[  92  -23  107  117   72   35   13  100  -76  -21  -23  222   -4   35
  -51 -100   15   -4 -117   -2  -73   10   41    1  -71   17   23  -87
   31   16  -38  100   36   -8    0  -86  119  188  -19] => J_807
[ 112  -86   62 -164  115 -171  -52   69 -221  163 -131 -295   11 -146
  196  220 -193  156   -1   75  196 -376  -10  136   56  233    9 -120
 -127  111  -83  -35  -70   54 -101  366 -112 -222 -209] => J_375
[-134  102  -22   27  111  -21 -201    9  -76   19  -70   38   79   71
   46  151 -119   99   79 -104   11 -101  265   16  -26  -69   55  146
  -17   93  -14 -132 -137   29  -55   12 -109 -321  -88] => J_173
[-155 -102  327   34  319  -78 -261   89 -462  -71  117   18 -108  192
  362  -10  -88   49  -72   44   93  -67  -45   86   24  144 -113 -166
  -14 -154 -135  192  -20 -158 -108  598 -153 -173 -412] => J_94
[-266  147  182  131  -52 -178  132   30 -123 -185 -169  239  157  176
   74  111  -52  -68  -69   74 -108  128  114  115 -235  -15 -239 -149
  193 -247   20  303  110   72 -226  112   40 -132   -1] => J_375
[  21  -39  101   37  158 -142  -53  105 -110  170   -1 -309   81  -29
   56  134 -181   40   13  215   60 -174   45  204 -118  172  -11  -19
    3  123 -116 -143 -145   51  120  350 -129 -375 -264] => J_94
[-207  232  -62  -14 -100  -80  144   33  -42 -100 -146  117  -11   37
  -50   13  168   58   71 -134  -12  189  -13  -67  -66   97  -47   24
  130  -55   53  196  110  195  -31 -239   43  -42  113] => J_251
[-198  -48 -119  -24  146  -68  -56  244  164   33  233 -243 -121  113
  177 -164  157   85  -35  -55    1   60 -367 -100 -153 -225  128  -80
    1  227 -338 -148   12  -17  355  267  170 -433  115] => J_94
[-323  272   59   81 -112 -218   86  -34 -120 -144 -182  308  133  107
  195  164  104   42   37 -175   53  -48  184  -61 -173   50 -275 -195
  117 -165   10  262  198  115 -323   55  -70   -8   22] => J_251
[  -5 -105   44  -55  -15 -122  106   41 -219   34 -150 -211  -60 -201
  211   93 -133  -48  -84  113  166 -151   68   -3   48  197  -46 -156
  164   57 -114   -7 -189  -46  283   60 -142 -272 -222] => J_375
[-390  -62   42  472   44 -212 -176  -26  -61  -62  -58 -295  -79  196
  428   48  140  -78   -4   39  194 -231  -46  -84   25   85   62 -164
   -8 -111 -257  -48   17    4 -331  211   17  -89 -111] => J_881
[  43  -22  102   61   81    1   22  134 -109    8  -33  219    4   23
  -31  -67   42   21 -111  -51  -66  -11   38  -10  -35   30   24 -102
   25   37  -72   94   41   -2   15  -41  128  172  -19] => J_467
[  19  -74    1 -201  150  -31 -140   52 -171  155  -78 -362    0   39
   36  100 -142  154   30  111  119 -181   48  249  -11  201   86   62
  -54  137  -62 -229 -130  -41  323   59  -86 -276 -343] => J_414
[  56   -5  135  139   55    6  -37   83  -63  -24  -16  256  -15   47
  -17  -96   22   30 -108   -4  -61   10   46    3  -79  -17   58  -72
   36  -26  -42  133    7   10  -12  -45   70  175  -58] => J_929
[-242  209  112  128 -202 -118  231   17  -70 -173 -130  496   40  -15
  -75  -88  245   73   52 -139  -79   97   -9  -76  -86   46 -259 -101
   81 -188  -12  209  244  202 -177 -221  -15  310 -169] => J_173
[-347  299   91  106  -31  -71  103  -21   -3 -198 -164  119   67  149
   55   75  144   23   33  -73  -45   92   10   48 -146  -77 -122   -8
   22 -133  112  222  190  172 -250 -107  -87   -3  -66] => J_185
[-275  283  -56  -13   52  -47   53  121  -76 -140 -151  179  138   84
   -4  131  125   -7   18 -106 -103  104   47   10  -98  -42 -267  105
   80   52   33   36  112  117 -155 -131   78 -166   -1] => J_807
[-172  121   -7   29  122    3 -189   -1  -34   -7  -76   68   74   79
   63  141 -106   72   60 -131   -2  -76  265    1  -27  -89   70  151
  -27   86    5 -122 -134   31  -47   10  -93 -329  -53] => J_173
[ 60 -12 103 143  67  16 -26  82 -93 -29 -13 243   9  79 -71 -70  36  21
 -90 -21 -65   8  47  20 -74  13  47 -68  30  -3 -64 100  31  -6 -31 -55
 102 191 -43] => J_929
[  80  197  -11   14 -178  -16   80 -154   23  -18  -48  262 -100  -95
 -229 -224  185   83   67  -54  -62  -99  143  -24  104  130 -133   67
 -241  118  110   -7  214  271  102 -391  -97   65 -112] => J_807
[-225   61 -172   32  209  278 -125   99 -186  123  102 -521 -101  110
  132   68  121 -127  -79 -140  222   95  123  -71  241  193  269   80
   64  227   10  -26  -95 -174  -20   31  177 -409  102] => J_414
[ 148 -250  270  384 -146  -42  115 -266  244 -124  -24  604   51    2
  -83 -196   77 -253 -283  272 -121   94  126   -4  -74 -201 -111 -264
  -65 -133   -9   65  262  221  149  103   33 -292  -26] => J_414
[  53  -24  -26 -152   72  -75  -43  -16 -164  147 -216 -382  -29  -82
  168  281 -205   86    7   49  235 -304   60  121  -18  221   21  -55
  -65  191   59  -98  -71  -14   16  279 -171 -291  -42] => J_414
[-443 -167  141  204  -29   29  267  136  146 -127  181  254   -7  131
  -24 -374  147 -107  -19 -339  -71  162 -222 -184  -40 -243  193 -163
   98 -230 -156  -92   40 -110 -132  188  259  169  -38] => J_414
[ -50  -45  168   77  160  -56 -148   -6 -198  110 -104 -318  -32  -54
  167   70 -126   18   28  159   50 -184  123  173   -5   18  -55  -36
  -10  104  -41 -164 -266  -84  229  131 -137 -365 -337] => J_185
[  67  -24  103   91   78    1  -21   93  -72   -9  -18  203  -19   39
  -51  -59   44   30 -123  -18  -71  -25   52   13  -41   11   23  -75
   19   52  -54   71   38   24   30  -48   46  112  -15] => J_467
[-335  161   55   80  -26  -11  116  108   11 -208  -98  335  -11   69
   -8 -113  195  -11  -75 -141 -127  236   61 -125  -61   -3 -116   66
  203 -126   84  130  129  133  -39 -304  108  -13  -28] => J_894
[-112  258  174  151  -75  -35   67   30   16 -137 -132  408   95   67
   50   35   30   -9  -37  -24  -82   33   99   33 -103  -23  -96 -135
    0 -109   62  340  140  139 -277  -43  -31  -45   82] => J_467
[  36   74  -74 -251  154  -34 -266  241   57  105   37 -422  -54   78
  163   87   12  184   79  -92   52 -140 -360   23  179  304 -115  265
 -299  340  103   31   38  104 -185  223   30 -354  185] => J_251
[-113   89  -14   32  116   -2 -166  -14  -61   15  -11   13   43   93
   21   95 -113   22   83  -89   -7  -69  263  -14   12  -89  115  136
  -61   96  -37 -122 -108   34  -10   62  -82 -352  -62] => J_173
[  40  -38  114  112   64   34  -18   96  -69   15  -25  218  -19    7
  -61 -109   50   26  -97  -24  -55    4    5  -30  -56   -8   73  -31
   24   -1  -35   52   -5   29   -9 -144  127  153  -55] => J_894
[ 144 -168   61  -40  115 -104  -11  -31 -132   86  -71 -264  -58  -74
  122   62 -121    8   35  163   33  -98   65   69  -34  265  -71   28
   17   30  -44  -88  -82   17  254  126   61 -184 -228] => J_881
[  40   -4   87  139   75   24   -9  105  -32  -51  -22  171  -28   37
    0  -79   56    9 -111  -19  -44    1   20   -4  -60  -42   56  -80
   50    1  -30  103   18    6   17  -72   68  141  -16] => J_881
[  94  -27   89   91   92   31   -6   88 -114   14   18  230   -8   31
  -74  -80   59    6 -100  -38  -57  -19   36  -18  -45   49   90  -59
    0   32  -58   82   41   23   26  -63  106  194  -64] => J_109
[ 214  -98   38 -133  150 -118 -127    7  -80  106  -28  -39  -17  -24
   89   84 -139  153  -24  146   81 -264  153  174 -124  218  -64  -77
 -121  184  -83 -158   11   36  311  319 -232 -186 -253] => J_665
[-133  -83   69  -79  130 -102  -73   88 -127  131 -153 -152   20   36
  346   66 -130  135   23  -33  227 -181  118   27  -33  151   36  -81
  -69  104  -62 -225 -172  -62  160  200 -156 -138 -304] => J_185
[ 171  103  -13 -317   15  -90  -33   -5   89 -112 -126  201  134 -164
   33   42    5   33  166   -9  -42 -133  -93  -86  211 -255 -224  116
 -297  -23  -47 -101   23  300 -158 -319  159 -218  -29] => J_185
[ 273   37 -235 -185  -41  -74   32  -76  -71  148   11   57  -32   -5
 -377   49  123  110  376 -206  -36   43  106 -115   11  348    1   69
 -116  159   34  -42  185  105  232   10  -80  295  261] => J_929
[-329  342  -33   99  -90   46  108   27   29 -151 -219  291   92   26
   67   49  143   42   35 -152  -14  129   51    2 -193   10 -140   53
  188 -145  144  203   56   57 -154 -344   64   92  -38] => J_881
[ 164   45  206  214  -28 -190  -20 -110  185  -46 -106  205  -97  -26
  258  -17   25 -101  -24  127   36 -154  -25 -132   65 -267 -135  -81
  -69   -2   55   45  159  282 -223  186 -225 -340 -110] => J_807
[-642    0  -45  318 -279  -14  289 -211  279  -72  267 -322  115    6
  -89 -170   36  -81  201 -265  250 -101  -48 -176 -178 -132   93 -143
  251 -463 -211  -51  -61   22 -548   46  116  -60    0] => J_467
[-163  132  -19   10  115  -11 -167   -7  -75    4  -72   79   70   49
   66  129 -108   57   41 -102   -2  -95  252    8  -34  -96  109  144
  -44   81  -11 -128 -113   32  -11   -4  -93 -324 -103] => J_414
[ 149  -17  113   94   63   35   10  109 -102    4    9  286    4   14
  -75  -97   27   -7 -101  -39  -70  -21   19  -28  -53   14   50  -80
  -19   44  -27  115   45   10   -5  -71  101  217  -25] => J_251
[ -66  -19 -100   32  100 -116  -42   95  -46   46 -199 -518  -52 -108
  179  118  -75  101    9  190  142 -146  -18   93 -100  211 -192  133
  120  200   16 -239 -177   62  164   -9 -162 -234 -176] => J_414
[  91  -20  114  117   76   26  -17  104  -77  -33  -14  250  -13    8
  -17  -96   61   18 -137    2  -66  -13    1    9  -60  -16   18  -72
   23   -1  -38   96   34   14   -9  -92   84  176  -70] => J_414
[ 323 -389  237  -41  285   65   21   47   47   23  444  129    7  -35
  -59 -409  -77  117  -64  112  -20  -58 -338  216  -49 -152  -62 -250
 -285  -88 -135   32   94  -26 -129  899  -18  -76 -268] => J_894
[-183   69    1  -12  156  -24 -201   14  -65   -7  -57   48   65   90
   58  100  -96   39   47 -110  -14  -94  248   -7  -11  -96   83  149
  -32   80  -18 -160 -125   20  -11   39  -87 -327  -94] => J_894
[-282  309  -83  -56 -151  -94  184   79 -117 -138 -175  292   43  -19
  -30   64  151   79  118 -219  -85  150   33 -142 -151  171 -139   86
  164 -131   39  245  165  152 -149 -338  145  191   46] => J_414
[  48  -44  139  118   81   18  -54   93  -60  -21  -35  244   -1   59
   -7  -84   12    6 -125    4  -68  -19   55    5  -70  -21   48  -72
   26   17  -42  111   29    0  -28    3   82  107  -48] => J_894
[ 118  -35  121  115   52   20   -4   92  -47  -16   13  234  -39    9
  -60 -107   49   46 -136   -6  -45  -26    9   11  -42  -33   41  -90
   10   27  -56  102   44   42   17  -27   66  138  -58] => J_881
[ 132 -170   -7 -244  -20  -60  116   42  -52  213  118 -237  -83 -313
  -23 -198  -91  102   37   81  117 -159  -87   11   46  150  127  -49
 -185   50  -97 -215 -179  121  336   18   -8 -197 -234] => J_807
[  34   -8  140  138   57   20   26   92  -99  -29    2  213  -12   17
  -40 -106   35   27  -71  -38  -52  -22  -29  -13  -61   -8   11 -113
  -15   -8  -15  106   57   -6  -68  -57   87  188  -32] => J_94
[ -92   11  -61    5   25   65  -42  -63  272 -290 -148   22  -84  -18
  145  -68  163  -93  132   17   -9   99  -58 -153   25 -191  -87   39
   -3   -5  -36  -33    9  149   51  -72   20   -3  166] => J_109
[-157   59   20   26  149  -24 -186  -12  -10  -31  -39   67   71   81
   86   90  -99   13   26  -79  -19 -105  225    8   10 -136   69  123
  -60   66  -25 -144 -112   45  -28   54 -110 -385  -94] => J_467
[-362 -213 -109  -53    9 -167   75   67  273   38  323 -354    0   69
 -286 -439   23   61  -52  -91   42  -14 -473  -46   10 -232   25  108
  -50 -157 -171 -228   68  156   37  120  252 -257   -9] => J_665
[-140   75   21   19  143  -16 -188  -10  -87    6  -49   58   67  104
   62  103 -128   26   54  -81  -18  -80  261   20  -23  -77  100  124
  -65   77  -15 -134 -116   16  -21   63  -92 -325 -111] => J_807
[-262  257   85   68 -131  -87  272   20 -201  -86 -182  258   40   69
  -41   -9  154   35   88 -157  -39  126   68  -30 -107  129 -107 -102
   50 -139   61  208  169  127 -104 -295   75  157  -66] => J_375
[ 34 -29 109 141  91  12 -63  90 -49 -17  15 192  -1  63 -55 -72  27  38
 -83 -16 -81   2  39  -4 -80  18  60 -49  34  10 -43  91  19  15  28 -32
  63 130 -21] => J_109
[  33  241 -243  -56  120    1 -163 -105  118   -8 -276 -100   81  138
  194  128 -132  105  255  -60   24   78   53   20 -172  -90  -37  274
 -125  201  262   10  -73  -34  167 -110 -232   -1  173] => J_251
[  37  -40   74   13  129 -190  148  -81  126 -182   -3   94   31  201
  137 -190 -147  -20  262  -76  -91   96  -20 -109   28  -92 -161   12
 -204 -161    8  -48  111   82 -135  251  -21   99   86] => J_467
[ -28  -54   29  -38   25 -134  -31  -75 -134  179   16 -357  -38 -131
  204   67 -103  -11   81  140  221 -255   35   74  -65  140   26 -107
  -88  -34  -51 -163 -167   21  109  293 -251 -240 -242] => J_414
[-184  109  -20   44  141  -18 -208   -1  -48  -26  -56   20   58  107
   69  113 -118   26   68  -81    2  -74  265   13  -36 -107   94  149
  -23   74  -10 -138 -134   22  -33   22  -92 -396  -64] => J_665
[ -13  -67   61  112  -85   33  115  -15  172   31  378 -393 -192 -132
   17 -280   -6 -150  -69  -75  143 -169 -271 -226  218   82  196  -22
   -5  -75 -132  159  -61   46 -151   23   20 -206   41] => J_467
[-280  312   31    7  -94  -29  181   44 -225 -113 -146  246    5   96
  -42   -8  142   53  -16 -133  -83  202   80    9  -97  146  -96   88
   93  -96  105  212   83  115  -68 -409   60   95  -88] => J_375
[-235  187   79  229 -139    8   93  -47   52 -199 -175  284   34  -33
   85   -6   91  -69   37    4  -51   92   36  -50 -102  -89  -81  -58
  114 -189   62  222   75   99 -189 -228   68  -89  -38] => J_929
[-129 -130  146   29  120 -158  -41  -15 -207  113  -83 -297   18   39
  197   40 -130  -53  -66  224  150 -193  157  205  -24  161  -32 -114
   11   12 -149 -137 -125  -14  164  411 -175 -223 -448] => J_467
[-291  334  -51   98  -38 -118   89   55 -217 -132 -183  236   54   93
  -10   99  100   88    0 -130  -42  121  161  -20 -145  215 -240   22
  213  -88   51  229  122   67 -106 -268   29   79   15] => J_929
[-339  216   80   27  -52  -89  137  -10 -103 -178 -155  294   39   79
   39   29  189   56  -20 -151  -11   77   96   -7 -117  159 -132  -26
   40 -176   80  158  198  169 -125 -216  -47  176 -148] => J_665
[-140  111   12   53  129  -25 -204  -12  -69  -17  -73   43   76   96
   61  137 -145    0   79  -83   14 -126  259   12  -27 -115   83  116
  -50   69   -1 -107 -133   23 -102   40  -96 -392  -43] => J_665
[ -19  -17  -49  -96 -114 -107   90   13 -158  129  -63 -227 -108   83
  -66   -6  -49   -2   42   55   86  -35   96   42   -3  214   82   26
   84   94  -99 -118  -29   11  233   28  -31  -40 -149] => J_173
[  91   12  131  120   89   17  -16  103  -62    4  -46  302    0  -12
   20  -85   31   32 -130  -54  -35  -59   38  -18  -64    8   31  -97
    5   27   -4  115   25   21  -33  -34   74  187  -53] => J_251
[-149   98    8   79  162  -15 -203   -1  -47  -12  -53   15   61   90
   88  122 -118   27   55  -75   12 -106  244   25  -31 -112  110  128
  -40   56    1 -117 -143   25  -44   74 -116 -334  -91] => J_881
[-257  181   23  513  251  330  -94  169  -23  -67   23  272  -86  123
  288  -82  248 -114 -114 -196   84  105 -215 -218  -72  -39 -208  294
   67  196   26 -331 -178 -152 -374 -303  168   21 -171] => J_665
[-335  229  164   90 -180 -128  265  -11  -72 -123 -176  303   81  -21
  -23  -19  104   11   44 -128  -88   58   64  -11 -116   52  -80 -125
   72 -260   80  285  165  187 -198 -245   78   26  -87] => J_467
[ 205 -125  -87   87  -71  -58  -99  -98  360   11 -285  262   19   -9
    7  111   94  217  -93   27  -54   89 -122   35  -87  -69 -201   -9
    4   86  231  -17  209   85    9   14   32  165  384] => J_881
[-137  124  -24    5  140  -11 -195  -13  -47    4  -39   53   74   72
   53  151 -113   54   82 -119   -5  -96  274   -7  -18  -78   99  144
  -41   88  -27 -136 -136   17  -39   45 -107 -328  -64] => J_185
[  94  -34  105  106   56   35  -40  107  -70    1   19  255  -14   37
 -107 -117   33   29 -150    6  -63    2    2   19  -56   -4   71  -37
   16   13  -43   95   22   25   15  -95  103  149  -61] => J_929
[-326  -40  205  107  -93 -167  179  201  212   30   89 -106   28    3
  147 -233   36  190  -74  -67   88 -214 -432 -129  -76  -68 -155   -5
 -162 -181  -39 -119  243  261 -527  -60  345   13 -251] => J_414
[ -31  -87   85   17   10 -117   16   66 -209  186  -50 -377  -68 -136
  173   40  -54    1   -8   97  183 -239  -25   51   67  159  -17  -68
   -2   62  -11 -157 -166    1  113   38  -91 -297 -323] => J_881
[-350  189   59  -61 -112 -146  163   25 -178 -184 -186  218   54  160
   -3   70  177  -77   73 -131  -66  169   99  -52  -51   59  -82  -65
  164 -173   13  246  203  144   -9 -155   32  -21  -81] => J_109
[-228  205  109  133  -54 -215  125   88  -17 -175 -137  372   62  118
   63  -47   65   64    4 -126  -56  -10   41 -102 -170   25 -232 -119
   46 -120   58  306  303  216 -280   26    0  -30    7] => J_185
[-158  117  -21   -1  144    3 -200   10  -43   13  -28   30   71   37
   68  118 -104   63   53 -112   14 -118  219  -12    6  -99  121  157
  -62   94   -3 -130 -148   47  -44   19 -106 -326  -88] => J_109
[  89  -68   23   35  221  -49 -463  -70  482 -216 -239  125   99  284
  540  102  155 -112   24  204  -45  118   27   65  -29 -417  -87   49
  -20   17  -33    3  -81  123   86  154  -92 -405  144] => J_467
[ -60  -25  152 -129  -55  -72  261   94 -354  277   33 -129  107   31
 -114   48  -26   -4 -124  -89  -20  -73  -16   95  -45  341  140  -33
  -45   58 -160   -1  -17  -67  159 -219  355   69 -303] => J_894
